Below are the code and all the weights of a small trained network. Each question names an input and a target symbol and asks about switching units off, where a switched-off unit gives its printed mean instead of its output.

import numpy as np


def w(rows, s, z=0):
    codes = np.array(rows[::2]) - 128.0
    scale = np.full(codes.shape[1], s)
    scale[-1] = z or s
    return codes * scale


def norm(h):
    return h / np.sqrt((h * h).mean(-1, keepdims=True) + 1e-5)


def f(y):
    return np.maximum(y, 0)


def softmax(a):
    e = np.exp(a - a.max(-1, keepdims=True))
    return e / e.sum(-1, keepdims=True)


def log_softmax(a):
    a = a - a.max(-1, keepdims=True)
    return a - np.log(np.exp(a).sum(-1, keepdims=True))


def net(x, mask):
    ids = ['αγεζξπστφψ'.index(c) for c in x.split()]
    T = len(ids)
    res = E[ids] + P[:T]
    u = 0
    for l in range(2):
        r = norm(res)
        for j in range(2):
            rows = slice(2 * j, 2 * j + 2)
            q, k, v = (r @ M[l][rows].T for M in (Q, K, V))
            z = softmax(np.where(np.tri(T) > 0, q @ k.T / 2**0.5, -1e9)) @ v
            o = O[l][rows]
            res = res + np.where(mask[u + j], z, o[:, -1]) @ o[:, :-1]
        u += 2
        y = f(norm(res) @ A[l][:, :-1].T + A[l][:, -1])
        res = res + np.where(mask[u : u + 4], y, B[l][:, -1]) @ B[l][:, :-1]
        u += 4
    return log_softmax(norm(res)[-1] @ U[:, :-1].T + U[:, -1])


Q, K, V, O, A, B = {}, {}, {}, {}, {}, {}
E = w([
[161,197,127,210,102,143,140,199,50,205,142],'α',
[58,88,91,124,5,113,70,102,183,162,89],'γ',
[147,80,203,149,175,57,64,157,70,144,90],'ε',
[109,219,196,19,126,204,102,167,125,92,87],'ζ',
[102,169,109,97,197,171,5,64,151,189,197],'ξ',
[51,90,183,145,152,151,171,195,179,115,174],'π',
[142,213,86,158,117,12,90,169,184,27,147],'σ',
[204,103,128,155,136,161,176,62,250,126,66],'τ',
[179,54,116,45,99,80,173,210,152,148,174],'φ',
[161,57,59,203,94,162,61,107,75,63,159],'ψ',
],0.0029)
P = w([
[159,136,253,149,15,98,146,35,138,132,230],'0',
[142,142,169,143,84,93,112,103,138,118,156],'1',
[139,136,148,154,117,129,91,156,158,133,133],'2',
[129,122,121,142,143,138,98,171,154,135,115],'3',
[119,119,88,132,159,145,114,178,125,139,101],'4',
[99,115,53,108,190,148,127,184,120,127,78],'5',
[121,107,33,128,199,161,90,217,155,142,53],'6',
],0.0032)
Q[0] = w([
[168,157,119,177,253,161,91,255,195,152,84],'L0H0',
[192,139,116,144,149,149,186,44,161,139,49],'L0H0',
[112,59,162,75,157,101,125,100,182,75,140],'L0H1',
[142,113,238,67,97,84,224,87,46,132,183],'L0H1',
],0.0048)
K[0] = w([
[96,86,2,92,160,155,123,156,132,136,67],'L0H0',
[76,145,145,126,131,102,90,199,77,127,167],'L0H0',
[135,174,134,171,75,131,126,150,68,146,170],'L0H1',
[137,149,164,170,65,121,98,32,180,109,188],'L0H1',
],0.0059)
V[0] = w([
[207,168,166,179,155,168,174,69,178,116,36],'L0H0',
[53,132,134,105,60,87,100,102,180,226,34],'L0H0',
[51,209,75,252,98,198,186,123,122,168,160],'L0H1',
[4,80,192,198,210,131,104,97,167,58,123],'L0H1',
],0.003)
O[0] = w([
[210,177,117,153,204,157,206,55,129,125,46,196],'L0H0',
[26,159,102,121,62,84,155,74,147,201,10,254],'L0H0',
[68,208,81,252,84,214,143,156,154,138,183,108],'L0H1',
[29,88,211,213,216,122,67,105,182,67,117,147],'L0H1',
],0.0031,0.00085)
A[0] = w([
[106,116,110,116,125,125,147,113,111,122,146,86],'L0N0',
[108,71,190,156,195,58,109,142,2,137,56,7],'L0N1',
[60,147,101,120,111,107,135,82,128,168,99,97],'L0N2',
[117,130,124,126,129,117,145,113,109,124,132,102],'L0N3',
],0.0012)
B[0] = w([
[142,125,133,142,141,111,138,128,153,135,115,128],'L0N0',
[145,151,97,249,83,146,133,165,109,207,136,252],'L0N1',
[135,108,113,148,98,174,104,146,97,88,66,232],'L0N2',
[135,118,129,134,130,129,138,129,142,139,118,128],'L0N3',
],0.0016,0.00031)
Q[1] = w([
[122,198,167,108,92,82,142,59,72,92,183],'L1H0',
[137,175,134,133,168,153,52,192,118,218,113],'L1H0',
[180,86,82,215,146,113,75,216,108,149,56],'L1H1',
[144,135,156,156,115,118,115,31,2,140,162],'L1H1',
],0.0061)
K[1] = w([
[135,83,225,140,35,128,160,67,165,162,211],'L1H0',
[109,85,17,109,112,158,164,186,160,81,77],'L1H0',
[57,110,45,70,236,188,136,181,170,123,97],'L1H1',
[149,150,189,96,32,89,170,108,254,108,175],'L1H1',
],0.0051)
V[1] = w([
[127,21,176,126,115,227,177,99,119,217,153],'L1H0',
[158,37,57,152,60,117,113,92,228,68,153],'L1H0',
[87,181,146,16,130,183,151,97,219,109,181],'L1H1',
[106,105,186,128,105,123,254,212,147,98,107],'L1H1',
],0.0036)
O[1] = w([
[122,29,98,125,172,201,114,159,118,212,93,79],'L1H0',
[80,87,39,142,168,116,253,107,54,61,114,244],'L1H0',
[79,181,91,23,177,180,111,152,217,110,126,73],'L1H1',
[129,100,184,135,71,128,196,235,186,79,72,89],'L1H1',
],0.0041,0.0011)
A[1] = w([
[104,51,88,196,153,135,178,95,6,100,201,71],'L1N0',
[120,112,176,125,110,98,126,102,112,154,156,2],'L1N1',
[97,138,97,110,200,133,80,83,113,219,181,68],'L1N2',
[132,73,192,113,62,118,142,78,179,151,193,159],'L1N3',
],0.0027,0.0023)
B[1] = w([
[117,176,154,52,94,254,33,106,91,56,78,211],'L1N0',
[88,129,157,130,114,170,86,74,136,104,94,134],'L1N1',
[134,73,134,169,158,37,239,195,181,174,171,222],'L1N2',
[119,190,87,130,227,118,66,207,72,136,40,250],'L1N3',
],0.0025,0.0012)
U = w([
[186,195,114,211,38,172,127,192,107,209,171,196],'α',
[2,117,82,109,22,97,146,79,105,171,60,82],'γ',
[156,48,242,139,158,37,49,91,86,139,85,121],'ε',
[148,197,190,8,94,208,63,128,185,126,88,62],'ζ',
[90,139,79,92,206,130,81,67,153,207,239,112],'ξ',
[27,82,192,190,157,177,135,194,204,78,154,116],'π',
[136,213,122,138,104,19,157,110,140,24,182,104],'σ',
[185,141,89,153,209,170,226,65,148,133,37,251],'τ',
[180,41,101,8,94,80,197,198,98,148,168,79],'φ',
[146,75,92,145,118,215,89,103,20,37,182,66],'ψ',
],0.0054,0.0023)

Each question gives the input, a string of symbols that net reads in full, and the target symbol t.
The units are the heads (2 rows each of Q, K, V and O) and the neurons (one row each of A and B). Each row of codes is followed by its name. A weight is (code - 128) times the scale printed after its matrix; where a second scale follows, it is the last column's (O, A, B and U).
mask holds one flag per unit, layer by layer, with each layer's heads first. A switched-off unit (its flag False) gives its mean, the last column of its rows in O or B, instead of its output. The means were averaged over made-up inputs and are rounded, as every weight is.
A unit's drop is (log p(t) with every unit on - log p(t) with that unit switched off) / (log p(t) with every unit on - log p(t) with every unit switched off).
The circuit of an input: a set's keep is (log p(t) with only the set's units on - log p(t) with every unit switched off) / (log p(t) with every unit on - log p(t) with every unit switched off). Starting from all 12 units, units are removed one at a time, each time the one whose removal leaves the highest keep (on an exact tie, the one counted first), for as long as the keep stays at least 0.8.
circuit, biggest first: the units of the circuit, biggest drop first
heads that matter: for each layer, one digit per head in row order, 1 if its drop is at least 0.15 and else 0, layers parted by /
drop when u is switched off: that unit's drop, to one decimal
input ε τ ε ε γ, target ε: heads that matter : 01 / 01
input α γ σ α α ε α, target ε: heads that matter : 01 / 01
input α ξ α τ, target α: circuit, biggest first : L0H1
input ε ε α ζ α, target ζ: circuit, biggest first : L1H0; L1H1
input ε α γ, target α: heads that matter : 01 / 01
input ζ π τ, target π: circuit, biggest first : L1H1; L0H1
input τ τ τ σ, target τ: heads that matter : 10 / 00
input φ τ ε τ, target ε: circuit, biggest first : L1H1; L0H1
input π σ τ φ ξ, target φ: heads that matter : 01 / 00
input σ φ α, target φ: heads that matter : 01 / 00
input γ τ γ π π α, target π: heads that matter : 01 / 00
input ζ α γ ε τ ψ τ, target ψ: circuit, biggest first : L1H1; L0H0; L1N0
input ζ ζ α γ γ π, target γ: heads that matter : 10 / 00
input φ φ τ, target φ: circuit, biggest first : L0H1; L0H0
input ε ε ε α, target ε: circuit, biggest first : L0H1
input τ ε π, target ε: heads that matter : 00 / 01
input α ε ξ, target ε: circuit, biggest first : L0H1; L1H1
input γ τ ζ τ, target ζ: circuit, biggest first : L1H0; L1H1
input φ ξ φ τ α α φ, target α: heads that matter : 01 / 11
input τ γ π τ, target π: circuit, biggest first : L0H1
input ξ τ α, target τ: drop when L0H0 is switched off : 0.9
input ξ π σ α τ α π, target α: drop when L0H1 is switched off : 0.5
